Below is a small trained network, with its code and all its weights. Each question gives an input and a class and asks what happens when units are switched off, that is, made to give their printed mean instead of their output.

import numpy as np


def w(rows, s, z=0):
    codes = np.array(rows[::2]) - 128.0
    scale = np.full(codes.shape[1], s)
    scale[-1] = z or s
    return codes * scale


def norm(h):
    return h / np.sqrt((h * h).mean(-1, keepdims=True) + 1e-5)


def f(y):
    return y / 2 * (1 + np.tanh(0.7978845608 * (y + 0.044715 * y**3)))


def log_softmax(a):
    a = a - a.max(-1, keepdims=True)
    return a - np.log(np.exp(a).sum(-1, keepdims=True))


def net(x, mask):
    res = np.array(x, float).reshape(1, 2) / 4 @ E
    u = 0
    for l in range(3):
        y = f(norm(res) @ A[l][:, :-1].T + A[l][:, -1])
        res = res + np.where(mask[u : u + 10], y, B[l][:, -1]) @ B[l][:, :-1]
        u += 10
    return log_softmax(norm(res)[-1] @ U[:, :-1].T + U[:, -1])


A, B = {}, {}
E = w([
[201,145,253],'x0',
[95,33,131],'x1',
],0.0026)
A[0] = w([
[122,67,72,140],'0.n1',
[146,120,115,155],'0.n2',
[101,83,102,7],'0.n3',
[102,138,138,173],'0.n4',
[132,253,59,95],'0.n5',
[117,132,133,137],'0.n6',
[87,77,87,151],'0.n7',
[119,132,133,123],'0.n8',
[139,65,69,126],'0.n9',
[117,132,133,141],'0.n10',
],0.011,0.0013)
B[0] = w([
[45,58,99,171],'0.n1',
[136,113,113,131],'0.n2',
[5,177,168,144],'0.n3',
[133,113,115,133],'0.n4',
[164,230,9,254],'0.n5',
[129,126,126,129],'0.n6',
[41,47,92,176],'0.n7',
[127,130,131,128],'0.n8',
[54,83,109,163],'0.n9',
[130,124,124,129],'0.n10',
],0.015,0.0062)
A[1] = w([
[104,108,43,10],'1.n1',
[183,83,236,100],'1.n2',
[106,141,148,121],'1.n3',
[26,97,189,92],'1.n4',
[133,42,126,125],'1.n5',
[167,8,74,107],'1.n6',
[83,121,37,57],'1.n7',
[140,120,116,119],'1.n8',
[87,54,151,117],'1.n9',
[120,68,136,106],'1.n10',
],0.013,0.0014)
B[1] = w([
[126,119,208,213],'1.n1',
[185,4,186,229],'1.n2',
[142,116,130,122],'1.n3',
[103,78,5,235],'1.n4',
[133,143,85,161],'1.n5',
[172,233,130,154],'1.n6',
[139,102,220,254],'1.n7',
[120,132,126,132],'1.n8',
[111,107,37,201],'1.n9',
[133,142,99,150],'1.n10',
],0.025,0.005)
A[2] = w([
[131,114,114,38],'2.n1',
[124,85,63,3],'2.n2',
[80,129,196,81],'2.n3',
[124,152,103,128],'2.n4',
[130,100,112,46],'2.n5',
[144,3,188,71],'2.n6',
[68,79,153,113],'2.n7',
[69,114,206,49],'2.n8',
[112,142,185,103],'2.n9',
[42,139,223,69],'2.n10',
],0.018,0.0023)
B[2] = w([
[98,115,117,125],'2.n1',
[43,88,79,175],'2.n2',
[61,147,156,142],'2.n3',
[160,158,122,151],'2.n4',
[109,118,124,136],'2.n5',
[142,56,179,255],'2.n6',
[243,209,98,178],'2.n7',
[73,199,147,153],'2.n8',
[78,105,121,138],'2.n9',
[4,203,204,150],'2.n10',
],0.026,0.0089)
U = w([
[234,222,96,187],'0',
[129,133,132,6],'1',
[36,197,206,144],'2',
[188,28,197,188],'3',
[77,77,2,183],'4',
[132,130,131,24],'5',
[129,131,131,31],'6',
],0.016,0.012)

Each question gives the input, the list of numbers given to net, and the class t.
The units are the neurons (one row each of A and B). Each row of codes is followed by its name. A weight is (code - 128) times the scale printed after its matrix; where a second scale follows, it is the last column's (A, B and U).
mask holds one flag per neuron, layer by layer. A switched-off neuron (its flag False) gives its mean, the last column of its row in B, instead of its output. The means were averaged over made-up inputs and are rounded, as every weight is.
A unit's drop is (log p(t) with every unit on - log p(t) with that unit switched off) / (log p(t) with every unit on - log p(t) with every unit switched off).
top k neurons: the k neurons with the biggest drops, biggest first
k most important neurons of layer l: the k neurons of layer l with the biggest drops, biggest first
drop when u is switched off: that unit's drop, to one decimal
input [-2,-2], class 2: top neuron : 1.n4
input [-8,-1], class 2: 2 most important neurons of layer 1 : 1.n7; 1.n1
input [-7,-8], class 0: top 3 neurons : 0.n5; 1.n2; 2.n6
input [3,-4], class 0: top 2 neurons : 0.n7; 0.n1
input [-6,-1], class 2: top 2 neurons : 1.n7; 1.n1
input [-5,-6], class 0: top 3 neurons : 0.n5; 2.n6; 1.n2
input [5,-6], class 0: top 2 neurons : 1.n2; 1.n4
input [1,-3], class 0: top 3 neurons : 0.n7; 0.n1; 1.n2
input [4,-6], class 0: top 3 neurons : 0.n7; 1.n2; 1.n4
input [-8,-4], class 2: drop when 1.n9 is switched off : 0.0
input [4,-4], class 0: drop when 0.n7 is switched off : 0.8
input [-5,-5], class 2: drop when 1.n1 is switched off : 1.1
